Here is a tiny trained network, its code and every weight. The questions are about switching its units off for an input and a target symbol, where a switched-off unit gives its printed mean instead of its output.

import numpy as np


def w(rows, s, z=0):
    codes = np.array(rows[::2]) - 128.0
    scale = np.full(codes.shape[1], s)
    scale[-1] = z or s
    return codes * scale


def f(y):
    return np.maximum(y, 0)


def softmax(a):
    e = np.exp(a - a.max(-1, keepdims=True))
    return e / e.sum(-1, keepdims=True)


def log_softmax(a):
    a = a - a.max(-1, keepdims=True)
    return a - np.log(np.exp(a).sum(-1, keepdims=True))


def net(x, mask):
    ids = ['ΔΞΠΣΦαβγεζθλμτψω'.index(c) for c in x.split()]
    T = len(ids)
    res = E[ids] + P[:T]
    u = 0
    for l in range(2):
        r = res
        for j in range(3):
            rows = slice(4 * j, 4 * j + 4)
            q, k, v = (r @ M[l][rows].T for M in (Q, K, V))
            z = softmax(np.where(np.tri(T) > 0, q @ k.T / 4**0.5, -1e9)) @ v
            o = O[l][rows]
            res = res + np.where(mask[u + j], z, o[:, -1]) @ o[:, :-1]
        u += 3
        y = f(res @ A[l][:, :-1].T + A[l][:, -1])
        res = res + np.where(mask[u : u + 8], y, B[l][:, -1]) @ B[l][:, :-1]
        u += 8
    return log_softmax(res[-1] @ U[:, :-1].T + U[:, -1])


Q, K, V, O, A, B = {}, {}, {}, {}, {}, {}
E = w([
[155,33,43,183,132],'Δ',
[94,108,138,215,138],'Ξ',
[219,88,75,142,108],'Π',
[127,141,133,84,185],'Σ',
[156,128,146,114,203],'Φ',
[169,164,151,125,212],'α',
[129,219,110,214,21],'β',
[101,76,23,200,144],'γ',
[185,157,116,69,185],'ε',
[161,64,97,118,210],'ζ',
[105,116,79,93,199],'θ',
[110,153,37,75,80],'λ',
[147,107,134,112,204],'μ',
[174,113,97,66,183],'τ',
[97,89,122,116,206],'ψ',
[189,83,6,125,108],'ω',
],0.023)
P = w([
[138,181,126,77,245],'0',
[171,148,92,112,212],'1',
[165,146,96,108,195],'2',
[164,144,99,111,181],'3',
[168,140,99,112,165],'4',
[165,135,105,114,150],'5',
[170,131,104,117,137],'6',
[160,124,104,123,123],'7',
[164,123,105,125,109],'8',
[170,121,103,130,94],'9',
[173,113,102,134,82],'10',
],0.013)
Q[0] = w([
[246,68,53,73,210],'L0H1',
[197,97,60,84,206],'L0H1',
[215,117,89,88,166],'L0H1',
[158,115,124,156,157],'L0H1',
[127,186,165,131,146],'L0H2',
[145,124,163,62,113],'L0H2',
[178,92,155,120,142],'L0H2',
[51,114,129,122,134],'L0H2',
[106,144,142,103,93],'L0H3',
[45,132,176,106,100],'L0H3',
[11,198,209,129,2],'L0H3',
[218,99,106,193,184],'L0H3',
],0.02)
K[0] = w([
[138,126,124,167,51],'L0H1',
[111,121,109,174,30],'L0H1',
[133,151,126,164,56],'L0H1',
[144,113,118,157,113],'L0H1',
[124,151,153,102,158],'L0H2',
[116,112,117,92,146],'L0H2',
[148,76,149,128,143],'L0H2',
[92,141,113,147,132],'L0H2',
[132,134,116,106,156],'L0H3',
[123,109,125,104,198],'L0H3',
[131,136,146,74,252],'L0H3',
[135,146,112,193,69],'L0H3',
],0.024)
V[0] = w([
[177,58,126,140,125],'L0H1',
[60,176,9,82,135],'L0H1',
[142,212,35,194,131],'L0H1',
[148,151,113,45,103],'L0H1',
[139,125,136,129,125],'L0H2',
[88,164,155,181,162],'L0H2',
[163,82,145,172,139],'L0H2',
[82,183,4,148,80],'L0H2',
[144,59,109,83,146],'L0H3',
[209,168,131,43,93],'L0H3',
[124,51,1,164,129],'L0H3',
[250,58,98,213,114],'L0H3',
],0.0098)
O[0] = w([
[148,137,87,113,148,166],'L0H1',
[128,80,144,99,11,187],'L0H1',
[170,137,144,168,67,220],'L0H1',
[141,67,148,113,123,132],'L0H1',
[125,132,123,126,128,128],'L0H2',
[157,81,142,202,110,104],'L0H2',
[103,155,153,127,135,152],'L0H2',
[169,158,161,115,109,121],'L0H2',
[135,75,91,135,150,161],'L0H3',
[215,101,182,101,153,138],'L0H3',
[140,101,18,142,58,250],'L0H3',
[170,166,31,163,136,244],'L0H3',
],0.011,0.014)
A[0] = w([
[111,185,77,233,145,132],'L0N1',
[116,129,78,111,209,122],'L0N2',
[186,200,110,17,96,153],'L0N3',
[61,92,89,128,174,139],'L0N4',
[123,65,82,147,43,150],'L0N5',
[78,85,163,171,255,183],'L0N6',
[39,27,86,59,200,1],'L0N7',
[85,51,160,161,111,159],'L0N8',
],0.01,0.0093)
B[0] = w([
[102,75,187,88,107,220],'L0N1',
[127,150,128,201,108,180],'L0N2',
[97,82,173,170,141,202],'L0N3',
[107,123,153,162,72,154],'L0N4',
[98,176,158,101,216,253],'L0N5',
[133,116,238,178,194,153],'L0N6',
[170,50,2,216,25,147],'L0N7',
[41,124,167,114,31,140],'L0N8',
],0.0086,0.033)
Q[1] = w([
[160,190,34,101,191],'L1H1',
[210,177,156,81,130],'L1H1',
[151,65,91,121,174],'L1H1',
[99,162,122,117,124],'L1H1',
[98,194,127,137,110],'L1H2',
[162,111,121,89,71],'L1H2',
[174,180,160,158,103],'L1H2',
[119,150,167,87,114],'L1H2',
[114,69,160,95,19],'L1H3',
[94,151,116,220,113],'L1H3',
[143,81,75,97,129],'L1H3',
[8,58,130,113,191],'L1H3',
],0.011)
K[1] = w([
[105,65,50,150,246],'L1H1',
[207,177,134,151,105],'L1H1',
[129,90,84,68,183],'L1H1',
[101,139,120,90,121],'L1H1',
[100,130,132,159,132],'L1H2',
[134,71,159,120,85],'L1H2',
[138,137,195,165,80],'L1H2',
[107,105,156,129,158],'L1H2',
[105,61,193,122,66],'L1H3',
[144,183,128,205,81],'L1H3',
[160,117,67,79,157],'L1H3',
[59,208,68,60,153],'L1H3',
],0.011)
V[1] = w([
[93,59,171,93,50],'L1H1',
[157,207,89,184,116],'L1H1',
[106,84,121,133,87],'L1H1',
[34,13,169,133,172],'L1H1',
[68,77,145,131,63],'L1H2',
[214,223,73,66,38],'L1H2',
[146,240,72,198,176],'L1H2',
[172,3,83,147,42],'L1H2',
[34,14,106,152,231],'L1H3',
[113,26,167,66,35],'L1H3',
[222,101,80,190,75],'L1H3',
[215,26,162,77,161],'L1H3',
],0.0057)
O[1] = w([
[156,165,133,177,53,157],'L1H1',
[65,138,82,111,165,100],'L1H1',
[129,106,143,125,91,157],'L1H1',
[141,110,181,106,70,210],'L1H1',
[100,86,92,130,150,143],'L1H2',
[87,101,209,121,108,21],'L1H2',
[168,160,166,134,157,123],'L1H2',
[185,41,119,134,133,215],'L1H2',
[226,224,156,154,32,249],'L1H3',
[195,2,108,96,113,137],'L1H3',
[179,113,176,175,213,177],'L1H3',
[199,141,126,78,160,155],'L1H3',
],0.0067,0.016)
A[1] = w([
[96,196,101,56,138,29],'L1N1',
[91,109,79,157,207,87],'L1N2',
[121,227,61,48,139,140],'L1N3',
[90,158,236,78,133,162],'L1N4',
[140,99,8,105,98,109],'L1N5',
[161,121,111,154,88,3],'L1N6',
[50,135,129,82,73,70],'L1N7',
[41,83,203,91,103,69],'L1N8',
],0.011)
B[1] = w([
[153,62,121,189,77,152],'L1N1',
[158,169,121,109,58,199],'L1N2',
[92,100,188,77,139,220],'L1N3',
[76,70,55,124,149,159],'L1N4',
[54,192,150,82,133,254],'L1N5',
[45,113,94,80,218,223],'L1N6',
[185,52,179,146,166,188],'L1N7',
[153,253,82,151,147,187],'L1N8',
],0.011,0.016)
U = w([
[87,103,220,104,174,218],'Δ',
[99,221,94,83,85,115],'Ξ',
[123,87,144,165,199,161],'Π',
[201,131,84,30,20,142],'Σ',
[152,192,200,20,211,122],'Φ',
[158,175,220,92,86,64],'α',
[81,163,32,146,221,2],'β',
[82,81,94,137,162,118],'γ',
[162,55,123,101,91,135],'ε',
[141,180,254,158,176,33],'ζ',
[142,134,118,175,7,233],'θ',
[107,99,52,62,111,103],'λ',
[204,177,58,105,133,168],'μ',
[205,117,216,73,140,55],'τ',
[138,82,73,59,207,79],'ψ',
[89,144,189,121,247,92],'ω',
],0.0074,0.0084)

Each question gives the input, a string of symbols that net reads in full, and the target symbol t.
The units are the heads (4 rows each of Q, K, V and O) and the neurons (one row each of A and B). Each row of codes is followed by its name. A weight is (code - 128) times the scale printed after its matrix; where a second scale follows, it is the last column's (O, A, B and U).
mask holds one flag per unit, layer by layer, with each layer's heads first. A switched-off unit (its flag False) gives its mean, the last column of its rows in O or B, instead of its output. The means were averaged over made-up inputs and are rounded, as every weight is.
A unit's drop is (log p(t) with every unit on - log p(t) with that unit switched off) / (log p(t) with every unit on - log p(t) with every unit switched off).
The circuit of an input: a set's keep is (log p(t) with only the set's units on - log p(t) with every unit switched off) / (log p(t) with every unit on - log p(t) with every unit switched off). Starting from the 12 units with the biggest drops (on a tie, the unit counted first), units are removed one at a time, each time the one whose removal leaves the highest keep (on an exact tie, the one counted first), for as long as the keep stays at least 0.8.
circuit, biggest first: the units of the circuit, biggest drop first
top k neurons in layer l: the k neurons of layer l with the biggest drops, biggest first
which heads matter: for each layer, one digit per head in row order, 1 if its drop is at least 0.15 and else 0, layers parted by /
drop of u: that unit's drop, to one decimal
input λ γ Π, target μ: top 4 neurons in layer 0 : L0N3, L0N1, L0N5, L0N2
input λ α ψ α λ, target Σ: circuit, biggest first : L1H3, L0H3
input θ γ ε γ λ ω ω ε ω Φ, target Φ: top 2 neurons in layer 0 : L0N5, L0N1
input ε γ ω Ξ Ξ ε θ, target θ: which heads matter : 101 / 000
input β μ ε ψ τ θ Δ μ γ, target β: circuit, biggest first : L1H3, L1N8, L0H3, L1N4
input ε Ξ Π μ μ ψ β μ ω μ ψ, target ε: circuit, biggest first : L0N5, L0H3, L1H3, L1N5
input β μ μ Φ Ξ α, target β: which heads matter : 001 / 011
input τ τ λ Π Ξ, target θ: which heads matter : 001 / 000
input Φ Δ τ γ Δ τ τ ε, target Ξ: circuit, biggest first : L0H3, L1N5
input Φ μ Σ Φ α ε β, target Φ: circuit, biggest first : L0H1, L0H3, L1H2
input α ω Ξ Π Δ ε β Φ Ξ ε, target α: top 2 neurons in layer 1 : L1N3, L1N1
input α ψ Ξ ω ε θ, target Φ: top 2 neurons in layer 0 : L0N5, L0N3
input μ μ Ξ θ τ β ε, target μ: top 3 neurons in layer 0 : L0N5, L0N7, L0N6
input ε α μ Φ, target ζ: which heads matter : 111 / 000
input Δ ω Σ Ξ Δ Φ τ μ ψ ε Φ, target Ξ: top neuron in layer 0 : L0N5
input μ τ α ε θ β ω, target μ: which heads matter : 111 / 011
input τ θ τ Δ β μ, target τ: top 2 neurons in layer 0 : L0N5, L0N7
input μ θ β Ξ μ θ, target μ: top 3 neurons in layer 0 : L0N5, L0N7, L0N6
input β ε τ Φ ε Π μ, target β: circuit, biggest first : L1N8, L1H3, L0H3, L1N4
input α Δ α Ξ Ξ, target θ: top neuron in layer 0 : L0N1
input τ τ Φ, target ζ: top 3 neurons in layer 0 : L0N6, L0N1, L0N5
input Φ θ ε μ Σ, target ε: top 2 neurons in layer 0 : L0N5, L0N7
input τ μ Φ ω θ μ Π α ε Φ, target μ: top 2 neurons in layer 0 : L0N3, L0N2
input μ Π α ζ θ τ, target μ: top 2 neurons in layer 0 : L0N3, L0N2
input Ξ Ξ β Ξ μ ψ Φ Ξ ε ε θ, target Ξ: which heads matter : 111 / 011
input Φ ζ β Ξ θ Δ γ, target Φ: top 2 neurons in layer 0 : L0N6, L0N5
input Π ψ Φ, target μ: top 2 neurons in layer 0 : L0N5, L0N3
input ω ζ μ τ μ μ, target Φ: which heads matter : 101 / 000
input Π μ λ Π μ, target μ: drop of L0H1 : 0.1
input Σ θ ε Φ α Δ, target Ξ: drop of L0H3 : 0.5
